Below is a small trained network, with its code and all its weights. Each question gives an input and a target symbol and asks what happens when units are switched off, that is, made to give their printed mean instead of their output.

import numpy as np


def w(rows, s, z=0):
    codes = np.array(rows[::2]) - 128.0
    scale = np.full(codes.shape[1], s)
    scale[-1] = z or s
    return codes * scale


def f(y):
    return y / 2 * (1 + np.tanh(0.7978845608 * (y + 0.044715 * y**3)))


def softmax(a):
    e = np.exp(a - a.max(-1, keepdims=True))
    return e / e.sum(-1, keepdims=True)


def log_softmax(a):
    a = a - a.max(-1, keepdims=True)
    return a - np.log(np.exp(a).sum(-1, keepdims=True))


def net(x, mask):
    ids = ['βγδεημπστφω'.index(c) for c in x.split()]
    T = len(ids)
    res = E[ids] + P[:T]
    u = 0
    for l in range(3):
        r = res
        for j in range(2):
            rows = slice(3 * j, 3 * j + 3)
            q, k, v = (r @ M[l][rows].T for M in (Q, K, V))
            z = softmax(np.where(np.tri(T) > 0, q @ k.T / 3**0.5, -1e9)) @ v
            o = O[l][rows]
            res = res + np.where(mask[u + j], z, o[:, -1]) @ o[:, :-1]
        u += 2
        y = f(res @ A[l][:, :-1].T + A[l][:, -1])
        res = res + np.where(mask[u : u + 8], y, B[l][:, -1]) @ B[l][:, :-1]
        u += 8
    return log_softmax(res[-1] @ U[:, :-1].T + U[:, -1])


Q, K, V, O, A, B = {}, {}, {}, {}, {}, {}
E = w([
[109,113,128],'β',
[141,117,126],'γ',
[143,119,127],'δ',
[147,185,132],'ε',
[144,121,127],'η',
[116,109,161],'μ',
[123,63,97],'π',
[118,73,120],'σ',
[132,168,103],'τ',
[87,2,141],'φ',
[158,163,75],'ω',
],0.0093)
P = w([
[129,143,126],'0',
[160,111,172],'1',
[153,106,93],'2',
[75,143,94],'3',
[101,162,184],'4',
[202,88,157],'5',
[158,133,44],'6',
[55,155,102],'7',
[170,211,213],'8',
[220,63,131],'9',
[54,154,36],'10',
[42,180,153],'11',
[224,87,222],'12',
[244,46,16],'13',
],0.011)
Q[0] = w([
[247,67,70],'L0H1',
[130,157,232],'L0H1',
[47,143,57],'L0H1',
[134,133,143],'L0H2',
[138,126,142],'L0H2',
[117,123,107],'L0H2',
],0.016)
K[0] = w([
[1,169,133],'L0H1',
[179,92,42],'L0H1',
[186,124,219],'L0H1',
[149,125,140],'L0H2',
[148,108,134],'L0H2',
[106,136,122],'L0H2',
],0.016)
V[0] = w([
[126,151,255],'L0H1',
[161,120,195],'L0H1',
[101,125,35],'L0H1',
[211,109,127],'L0H2',
[50,145,109],'L0H2',
[122,125,82],'L0H2',
],0.0097)
O[0] = w([
[97,172,255,207],'L0H1',
[149,139,250,160],'L0H1',
[124,104,9,78],'L0H1',
[201,119,186,235],'L0H2',
[19,145,88,1],'L0H2',
[103,141,173,61],'L0H2',
],0.0062,0.00057)
A[0] = w([
[178,254,126,226],'L0N1',
[22,166,136,244],'L0N2',
[94,232,48,242],'L0N3',
[231,46,121,204],'L0N4',
[12,106,124,254],'L0N5',
[31,169,135,233],'L0N6',
[216,121,169,195],'L0N7',
[224,201,125,202],'L0N8',
],0.0053,0.0028)
B[0] = w([
[155,212,145,205],'L0N1',
[61,157,139,205],'L0N2',
[111,254,52,185],'L0N3',
[180,64,122,254],'L0N4',
[41,116,123,195],'L0N5',
[56,166,142,197],'L0N6',
[213,107,165,205],'L0N7',
[200,182,144,201],'L0N8',
],0.0063,0.003)
Q[1] = w([
[173,104,152],'L1H1',
[184,96,154],'L1H1',
[65,146,107],'L1H1',
[59,198,136],'L1H2',
[90,164,173],'L1H2',
[47,254,140],'L1H2',
],0.005)
K[1] = w([
[159,110,126],'L1H1',
[177,82,103],'L1H1',
[86,166,170],'L1H1',
[53,156,102],'L1H2',
[104,146,88],'L1H2',
[1,160,89],'L1H2',
],0.0073)
V[1] = w([
[32,171,121],'L1H1',
[2,201,126],'L1H1',
[237,75,139],'L1H1',
[191,151,80],'L1H2',
[113,56,138],'L1H2',
[189,166,145],'L1H2',
],0.0043)
O[1] = w([
[22,153,66,18],'L1H1',
[4,139,65,7],'L1H1',
[198,108,178,255],'L1H1',
[144,84,211,107],'L1H2',
[176,165,104,73],'L1H2',
[132,63,144,230],'L1H2',
],0.0039,0.00083)
A[1] = w([
[172,165,125,215],'L1N1',
[133,89,146,224],'L1N2',
[98,126,137,210],'L1N3',
[114,113,1,241],'L1N4',
[169,131,125,235],'L1N5',
[78,138,146,252],'L1N6',
[130,202,118,237],'L1N7',
[89,115,91,199],'L1N8',
],0.0099,0.003)
B[1] = w([
[157,145,139,231],'L1N1',
[129,103,133,202],'L1N2',
[106,120,141,180],'L1N3',
[142,109,8,173],'L1N4',
[163,122,140,253],'L1N5',
[100,127,146,252],'L1N6',
[137,170,139,253],'L1N7',
[89,117,100,170],'L1N8',
],0.013,0.0044)
Q[2] = w([
[41,150,85],'L2H1',
[42,165,104],'L2H1',
[19,179,129],'L2H1',
[161,255,94],'L2H2',
[109,30,129],'L2H2',
[137,200,111],'L2H2',
],0.0051)
K[2] = w([
[211,78,117],'L2H1',
[193,84,138],'L2H1',
[218,106,155],'L2H1',
[165,253,114],'L2H2',
[120,17,159],'L2H2',
[150,229,139],'L2H2',
],0.0052)
V[2] = w([
[41,176,159],'L2H1',
[188,255,127],'L2H1',
[181,74,213],'L2H1',
[113,53,134],'L2H2',
[145,219,120],'L2H2',
[149,197,123],'L2H2',
],0.0081)
O[2] = w([
[71,150,152,253],'L2H1',
[106,8,145,205],'L2H1',
[191,129,154,103],'L2H1',
[145,171,125,31],'L2H2',
[112,74,131,244],'L2H2',
[116,86,133,227],'L2H2',
],0.013,0.0037)
A[2] = w([
[99,71,76,188],'L2N1',
[92,66,98,168],'L2N2',
[147,141,192,209],'L2N3',
[98,72,103,159],'L2N4',
[90,63,93,167],'L2N5',
[254,192,128,255],'L2N6',
[249,76,41,144],'L2N7',
[160,105,207,180],'L2N8',
],0.0084,0.0063)
B[2] = w([
[192,210,168,225],'L2N1',
[172,163,175,224],'L2N2',
[36,90,128,232],'L2N3',
[173,156,172,209],'L2N4',
[178,166,174,227],'L2N5',
[30,150,26,237],'L2N6',
[231,97,2,197],'L2N7',
[75,49,162,253],'L2N8',
],0.0084,0.0067)
U = w([
[115,207,133,17],'β',
[135,84,100,58],'γ',
[132,80,97,29],'δ',
[148,83,194,47],'ε',
[137,76,100,70],'η',
[2,104,157,211],'μ',
[151,155,66,178],'π',
[124,150,90,121],'σ',
[169,211,165,252],'τ',
[92,208,99,106],'φ',
[206,137,117,101],'ω',
],0.0077,0.005)

Each question gives the input, a string of symbols that net reads in full, and the target symbol t.
The units are the heads (3 rows each of Q, K, V and O) and the neurons (one row each of A and B). Each row of codes is followed by its name. A weight is (code - 128) times the scale printed after its matrix; where a second scale follows, it is the last column's (O, A, B and U).
mask holds one flag per unit, layer by layer, with each layer's heads first. A switched-off unit (its flag False) gives its mean, the last column of its rows in O or B, instead of its output. The means were averaged over made-up inputs and are rounded, as every weight is.
A unit's drop is (log p(t) with every unit on - log p(t) with that unit switched off) / (log p(t) with every unit on - log p(t) with every unit switched off).
unit that matters most: the unit with the biggest drop
top k neurons in layer l: the k neurons of layer l with the biggest drops, biggest first
heads that matter: for each layer, one digit per head in row order, 1 if its drop is at least 0.15 and else 0, layers parted by /
input τ ω μ β τ π ω, target ω: heads that matter -> 00 / 00 / 01
input μ τ τ ω ε β, target ω: heads that matter -> 10 / 00 / 00
input μ μ μ ε μ φ δ ω, target φ: unit that matters most -> L0H1
input τ ω τ τ ε ε π τ δ π μ ε π, target μ: heads that matter -> 01 / 11 / 11
input ε τ π τ, target τ: heads that matter -> 10 / 00 / 01
input μ γ τ μ μ φ, target μ: heads that matter -> 00 / 10 / 11
input μ η φ μ ω μ τ μ ε μ ω ε σ σ, target ε: heads that matter -> 10 / 10 / 10
input μ μ μ μ μ μ β, target μ: heads that matter -> 10 / 00 / 00
input μ γ μ η φ ω μ γ τ ε μ τ, target ε: heads that matter -> 10 / 00 / 11
input τ π τ τ τ μ μ, target τ: heads that matter -> 00 / 00 / 10
input μ μ π ε μ μ μ ε μ π σ δ, target π: heads that matter -> 00 / 10 / 10
input ε π μ π ε μ, target π: top 2 neurons in layer 2 -> [L2N7 L2N6]
input μ ω ε π τ η, target π: heads that matter -> 10 / 00 / 01
input ε ε μ, target ε: heads that matter -> 00 / 00 / 10
input π μ τ η μ ε μ τ μ β, target τ: unit that matters most -> L2H1
input π δ ω ω η μ μ π η, target μ: heads that matter -> 01 / 10 / 11
input μ ε δ μ μ μ δ ω σ μ, target ω: heads that matter -> 10 / 00 / 10
input ε μ μ ε ω ω, target ε: top 2 neurons in layer 1 -> [L1N7 L1N4]
input μ μ ε τ μ π δ μ σ μ τ μ σ, target τ: top 4 neurons in layer 2 -> [L2N1 L2N5 L2N2 L2N4]
input μ μ η β μ μ π μ π, target π: unit that matters most -> L0H1
input ε γ μ μ ε π δ, target ε: top 2 neurons in layer 1 -> [L1N7 L1N2]
input μ ω μ μ δ ε φ ε τ ε, target ε: top 2 neurons in layer 0 -> [L0N3 L0N1]
input φ τ μ μ π β μ δ μ μ, target μ: top 2 neurons in layer 2 -> [L2N7 L2N1]
input μ π μ φ, target π: top 3 neurons in layer 1 -> [L1N4 L1N7 L1N2]
input π ε η μ μ φ μ τ, target φ: top 2 neurons in layer 0 -> [L0N4 L0N3]
input η μ μ τ π τ η ε σ β μ ω μ π, target ω: top 2 neurons in layer 1 -> [L1N4 L1N7]
input φ τ μ ε τ μ η, target τ: top neuron in layer 0 -> [L0N4]
